Here is a tiny trained network, its code and every weight. The questions are about switching its units off for an input and a target symbol, where a switched-off unit gives its printed mean instead of its output.

import numpy as np


def w(rows, s, z=0):
    codes = np.array(rows[::2]) - 128.0
    scale = np.full(codes.shape[1], s)
    scale[-1] = z or s
    return codes * scale


def norm(h):
    return h / np.sqrt((h * h).mean(-1, keepdims=True) + 1e-5)


def f(y):
    return np.maximum(y, 0)


def softmax(a):
    e = np.exp(a - a.max(-1, keepdims=True))
    return e / e.sum(-1, keepdims=True)


def log_softmax(a):
    a = a - a.max(-1, keepdims=True)
    return a - np.log(np.exp(a).sum(-1, keepdims=True))


def net(x, mask):
    ids = ['γδεζηθλμξπστφψ'.index(c) for c in x.split()]
    T = len(ids)
    res = E[ids] + P[:T]
    r = norm(res)
    for j in range(2):
        rows = slice(2 * j, 2 * j + 2)
        q, k, v = (r @ M[0][rows].T for M in (Q, K, V))
        z = softmax(np.where(np.tri(T) > 0, q @ k.T / 2**0.5, -1e9)) @ v
        o = O[0][rows]
        res = res + np.where(mask[j], z, o[:, -1]) @ o[:, :-1]
    y = f(norm(res) @ A[0][:, :-1].T + A[0][:, -1])
    res = res + np.where(mask[2:6], y, B[0][:, -1]) @ B[0][:, :-1]
    return log_softmax(norm(res)[-1] @ U[:, :-1].T + U[:, -1])


Q, K, V, O, A, B = {}, {}, {}, {}, {}, {}
E = w([
[55,97,129,166,139,93],'γ',
[191,188,136,95,154,135],'δ',
[124,140,62,108,147,109],'ε',
[162,181,175,110,174,119],'ζ',
[115,119,101,89,144,63],'η',
[23,252,185,113,115,195],'θ',
[73,77,133,110,102,103],'λ',
[167,117,166,139,167,177],'μ',
[160,107,110,148,121,198],'ξ',
[64,93,91,116,128,70],'π',
[103,149,123,151,206,69],'σ',
[102,101,129,76,141,72],'τ',
[155,147,189,89,140,147],'φ',
[129,113,86,68,119,96],'ψ',
],0.018)
P = w([
[116,181,132,161,39,117],'0',
[2,143,56,30,151,219],'1',
[115,125,104,119,127,154],'2',
[118,80,92,81,185,170],'3',
[182,49,101,130,156,96],'4',
[120,35,93,86,183,86],'5',
],0.009)
Q[0] = w([
[219,14,161,126,192,214],'H0',
[191,167,196,215,114,215],'H0',
[96,231,172,219,54,140],'H1',
[240,93,197,189,166,255],'H1',
],0.013)
K[0] = w([
[180,17,98,155,172,99],'H0',
[76,66,70,79,231,207],'H0',
[75,169,114,90,151,188],'H1',
[137,2,75,104,224,159],'H1',
],0.018)
V[0] = w([
[185,173,2,106,129,128],'H0',
[75,145,65,210,181,89],'H0',
[138,106,105,205,139,169],'H1',
[156,198,151,137,203,103],'H1',
],0.019)
O[0] = w([
[136,136,54,98,24,105,253],'H0',
[58,186,38,79,180,148,64],'H0',
[130,57,105,6,107,192,182],'H1',
[58,221,176,64,109,66,19],'H1',
],0.019,0.008)
A[0] = w([
[33,225,233,199,147,78,145],'N0',
[104,73,86,170,51,248,102],'N1',
[10,164,86,198,111,63,2],'N2',
[109,74,252,93,246,194,136],'N3',
],0.014,0.0098)
B[0] = w([
[172,55,109,71,183,130,209],'N0',
[132,6,146,62,153,79,251],'N1',
[237,194,130,85,83,160,172],'N2',
[145,210,180,161,11,214,179],'N3',
],0.019,0.014)
U = w([
[51,170,96,143,162,244,168],'γ',
[109,155,194,86,56,32,87],'δ',
[26,166,60,127,13,138,135],'ε',
[103,154,203,66,207,47,127],'ζ',
[240,195,75,130,145,150,61],'η',
[193,175,192,60,203,208,46],'θ',
[136,121,101,255,140,230,114],'λ',
[80,176,178,131,20,194,140],'μ',
[130,50,114,85,126,160,132],'ξ',
[95,132,42,174,228,168,127],'π',
[17,182,151,83,188,118,254],'σ',
[152,115,120,190,254,82,110],'τ',
[141,134,234,172,140,60,154],'φ',
[112,100,99,249,41,77,97],'ψ',
],0.015,0.0094)

Each question gives the input, a string of symbols that net reads in full, and the target symbol t.
The units are the heads (2 rows each of Q, K, V and O) and the neurons (one row each of A and B). Each row of codes is followed by its name. A weight is (code - 128) times the scale printed after its matrix; where a second scale follows, it is the last column's (O, A, B and U).
mask holds one flag per unit, heads first, then neurons. A switched-off unit (its flag False) gives its mean, the last column of its rows in O or B, instead of its output. The means were averaged over made-up inputs and are rounded, as every weight is.
A unit's drop is (log p(t) with every unit on - log p(t) with that unit switched off) / (log p(t) with every unit on - log p(t) with every unit switched off).
The circuit of an input: a set's keep is (log p(t) with only the set's units on - log p(t) with every unit switched off) / (log p(t) with every unit on - log p(t) with every unit switched off). Starting from all 6 units, units are removed one at a time, each time the one whose removal leaves the highest keep (on an exact tie, the one counted first), for as long as the keep stays at least 0.8.
units of the circuit, in order: the units of the circuit, biggest drop first
unit that matters most: the unit with the biggest drop
k most important neurons: the k neurons with the biggest drops, biggest first
which heads matter: for each layer, one digit per head in row order, 1 if its drop is at least 0.15 and else 0, layers parted by /
drop when u is switched off: that unit's drop, to one decimal
input φ ξ λ η, target φ: which heads matter -> 11
input η δ φ, target δ: units of the circuit, in order -> H1
input μ ξ φ φ ξ ε, target μ: which heads matter -> 10
input μ τ ξ λ π, target μ: units of the circuit, in order -> H0; N3; H1
input ψ δ δ, target δ: which heads matter -> 11
input φ λ ε, target φ: which heads matter -> 11
input ξ ψ η ψ φ, target ψ: units of the circuit, in order -> H1; H0
input ξ ε η γ φ, target γ: which heads matter -> 10
input θ ξ η ξ ξ σ, target θ: 2 most important neurons -> N0; N3
input η ψ ξ ξ ε, target η: units of the circuit, in order -> H1; N2; H0
input ζ η η θ ξ η, target ζ: units of the circuit, in order -> H1; N0
input ξ φ δ, target φ: units of the circuit, in order -> H0; H1
input γ ε ε, target γ: units of the circuit, in order -> H0; N3
input ψ ξ λ η φ λ, target ψ: units of the circuit, in order -> H1
input π φ φ λ η, target π: units of the circuit, in order -> H0; H1
input φ φ ε ξ ξ ψ, target φ: drop when H1 is switched off -> 0.2
input ε η ψ ξ η, target ε: drop when H0 is switched off -> 0.7
input η η ξ σ, target η: drop when H1 is switched off -> 1.2
input η η ξ ξ σ, target η: drop when H1 is switched off -> 1.1
input μ ξ π ε ε φ, target ε: unit that matters most -> H0
